Below is a small trained network, with its code and all its weights. Each question gives an input and a class and asks what happens when units are switched off, that is, made to give their printed mean instead of their output.

import numpy as np


def w(rows, s, z=0):
    codes = np.array(rows[::2]) - 128.0
    scale = np.full(codes.shape[1], s)
    scale[-1] = z or s
    return codes * scale


def f(y):
    return y / 2 * (1 + np.tanh(0.7978845608 * (y + 0.044715 * y**3)))


def log_softmax(a):
    a = a - a.max(-1, keepdims=True)
    return a - np.log(np.exp(a).sum(-1, keepdims=True))


def net(x, mask):
    res = np.array(x, float).reshape(1, 6) / 4 @ E
    y = f(res @ A[0][:, :-1].T + A[0][:, -1])
    res = res + np.where(mask, y, B[0][:, -1]) @ B[0][:, :-1]
    return log_softmax(res[-1] @ U[:, :-1].T + U[:, -1])


A, B = {}, {}
E = w([
[121,68,83,74],'x0',
[205,177,243,105],'x1',
[21,254,141,106],'x2',
[196,194,87,50],'x3',
[92,83,237,70],'x4',
[124,170,180,189],'x5',
],0.0071)
A[0] = w([
[81,175,147,154,158],'N1',
[150,122,48,118,154],'N2',
[146,86,167,72,165],'N3',
[143,149,8,113,160],'N4',
[51,107,128,128,184],'N5',
[131,191,191,64,158],'N6',
[92,135,144,189,163],'N7',
[145,178,197,79,137],'N8',
[92,159,142,180,173],'N9',
[177,128,184,107,148],'N10',
[192,83,152,178,147],'N11',
[119,17,127,110,194],'N12',
[23,125,126,134,254],'N13',
[69,173,139,149,144],'N14',
[149,64,146,166,170],'N15',
[65,70,133,122,146],'N16',
[139,135,38,116,158],'N17',
],0.011,0.0064)
B[0] = w([
[90,190,143,130,195],'N1',
[142,125,81,95,186],'N2',
[155,75,143,94,186],'N3',
[139,148,54,89,215],'N4',
[74,120,136,126,198],'N5',
[145,162,174,61,217],'N6',
[92,150,117,173,192],'N7',
[159,169,184,83,206],'N8',
[90,184,129,152,197],'N9',
[216,124,176,128,188],'N10',
[175,112,125,200,195],'N11',
[106,6,129,116,237],'N12',
[70,139,129,123,254],'N13',
[87,175,134,127,190],'N14',
[137,84,126,178,199],'N15',
[67,77,136,124,188],'N16',
[135,144,73,83,192],'N17',
],0.011,0.0086)
U = w([
[205,61,138,146,18],'0',
[83,115,114,131,253],'1',
[52,63,136,130,78],'2',
[195,163,233,60,126],'3',
[58,217,146,137,73],'4',
[164,149,9,86,175],'5',
[198,148,153,255,152],'6',
],0.0093,0.0039)

Each question gives the input, the list of numbers given to net, and the class t.
The units are the neurons (one row each of A and B). Each row of codes is followed by its name. A weight is (code - 128) times the scale printed after its matrix; where a second scale follows, it is the last column's (A, B and U).
mask holds one flag per neuron, in row order. A switched-off neuron (its flag False) gives its mean, the last column of its row in B, instead of its output. The means were averaged over made-up inputs and are rounded, as every weight is.
A unit's drop is (log p(t) with every unit on - log p(t) with that unit switched off) / (log p(t) with every unit on - log p(t) with every unit switched off).
The circuit of an input: a set's keep is (log p(t) with only the set's units on - log p(t) with every unit switched off) / (log p(t) with every unit on - log p(t) with every unit switched off). Starting from the 12 units with the biggest drops (on a tie, the unit counted first), units are removed one at a time, each time the one whose removal leaves the highest keep (on an exact tie, the one counted first), for as long as the keep stays at least 0.8.
units of the circuit, in order: the units of the circuit, biggest drop first
k most important neurons: the k neurons with the biggest drops, biggest first
drop when u is switched off: that unit's drop, to one decimal
input [1,5,-8,4,-2,6], class 6: units of the circuit, in order	[N11]
input [-4,7,6,4,-8,-5], class 3: 2 most important neurons	[N6 N8]
input [3,1,-6,-4,-6,0], class 0: units of the circuit, in order	[N12 N11 N13]
input [7,-2,4,4,7,3], class 3: units of the circuit, in order	[N6 N7]
input [1,-7,-4,-2,-4,6], class 5: units of the circuit, in order	[N4 N17]
input [7,-3,5,-5,-5,-7], class 5: 3 most important neurons	[N4 N17 N2]
input [-5,6,-7,-3,6,8], class 6: 2 most important neurons	[N11 N15]
input [8,0,-5,0,-2,0], class 0: 2 most important neurons	[N12 N13]
input [4,-2,-3,3,2,1], class 0: drop when N5 is switched off	0.1
input [6,8,-3,-5,-1,-7], class 0: drop when N11 is switched off	0.0
input [-8,-4,6,-7,5,-7], class 4: drop when N8 is switched off	0.0
